170,150,101,155
119,154,155,167
124,187,161,196
172,125,105,187
=>
170,150,101,155
124,187,161,196

96,162,145,140,161
154,170,80,116,84
111,76,90,167,119
115,144,114,70,176
146,86,180,88,116
183,107,160,174,95
=>
96,162,145,140,161
111,76,90,167,119
146,86,180,88,116

79,165,142,140,131,100,103,158
139,90,116,137,119,156,138,97
157,120,99,155,129,154,154,101
145,174,131,121,108,118,115,121
127,82,125,124,120,146,123,104
108,165,129,125,134,94,68,139
=>
79,165,142,140,131,100,103,158
157,120,99,155,129,154,154,101
127,82,125,124,120,146,123,104

128,161,138,149,146,155,123,140,126,130,146,120,129
92,91,118,131,161,141,137,68,114,124,142,134,143
=>
128,161,138,149,146,155,123,140,126,130,146,120,129

201,159,115,97,126,125,155,137
120,153,143,144,150,127,129,114
142,150,159,122,109,132,97,151
93,143,128,191,121,105,143,135
107,125,134,112,193,130,136,83
122,117,136,110,120,175,100,107
147,133,88,141,142,116,182,113
140,129,136,135,88,94,117,181
=>
201,159,115,97,126,125,155,137
142,150,159,122,109,132,97,151
107,125,134,112,193,130,136,83
147,133,88,141,142,116,182,113

164,122
203,136
78,90
76,72
=>
164,122
78,90

98,118
163,143
157,105
140,103
154,188
174,168
88,143
90,54
108,90
167,138
158,116
=>
98,118
157,105
154,188
88,143
108,90
158,116
---
160,118,159,135,128,129,132,116,154,117,146,113,127
133,119,138,112,122,140,119,136,149,141,130,124,121
160,120,157,132,125,130,130,117,153,120,145,119,128
143,113,150,125,128,133,128,123,147,127,138,107,122
169,108,177,172,148,110,157,87,159,81,159,72,117
159,114,166,149,133,122,141,104,157,105,149,110,127
=>
160,118,159,135,128,129,132,116,154,117,146,113,127
160,120,157,132,125,130,130,117,153,120,145,119,128
169,108,177,172,148,110,157,87,159,81,159,72,117

117,108,109,149,143,131,141,143,115,154,128,121,172,153,128
153,150,54,141,118,125,163,141,102,154,137,106,149,161,98
106,117,121,126,140,127,143,157,104,155,107,121,183,168,141
129,142,87,125,127,123,154,152,99,155,116,113,168,171,119
111,114,95,154,152,156,117,167,132,150,92,149,117,137,133
160,150,191,126,163,134,183,120,182,83,139,87,119,192,70
=>
117,108,109,149,143,131,141,143,115,154,128,121,172,153,128
106,117,121,126,140,127,143,157,104,155,107,121,183,168,141
111,114,95,154,152,156,117,167,132,150,92,149,117,137,133

141,171,142,135,152,143,125,161,174
134,90,108,183,107,130,114,154,164
136,122,118,137,116,113,138,165,160
139,82,158,138,97,152,112,151,156
111,163,139,78,157,128,136,67,63
=>
141,171,142,135,152,143,125,161,174
136,122,118,137,116,113,138,165,160
111,163,139,78,157,128,136,67,63

112,154,138,174,127
158,136,138,130,126
126,148,139,149,106
127,191,131,137,85
155,160,114,179,82
166,171,177,120,91
143,145,122,185,129
89,162,109,118,95
64,140,132,100,123
=>
112,154,138,174,127
126,148,139,149,106
155,160,114,179,82
143,145,122,185,129
64,140,132,100,123

130,114,135,151,133,120,146,133,119,125,115,127,118
129,159,128,125,136,110,117,131,135,116,71,125,124
=>
130,114,135,151,133,120,146,133,119,125,115,127,118

121,140,112,138,172
150,141,85,141,132
124,87,145,123,128
57,177,153,128,127
169,117,100,132,133
100,116,199,123,134
141,152,88,127,197
177,86,114,115,177
=>
121,140,112,138,172
124,87,145,123,128
169,117,100,132,133
141,152,88,127,197

158,110,165,117,117,81,110
179,117,161,150,101,101,89
154,178,95,76,83,167,80
128,181,73,84,166,182,167
73,135,89,114,115,85,136
72,169,123,104,182,100,112
112,174,76,80,84,126,120
=>
158,110,165,117,117,81,110
154,178,95,76,83,167,80
73,135,89,114,115,85,136
112,174,76,80,84,126,120
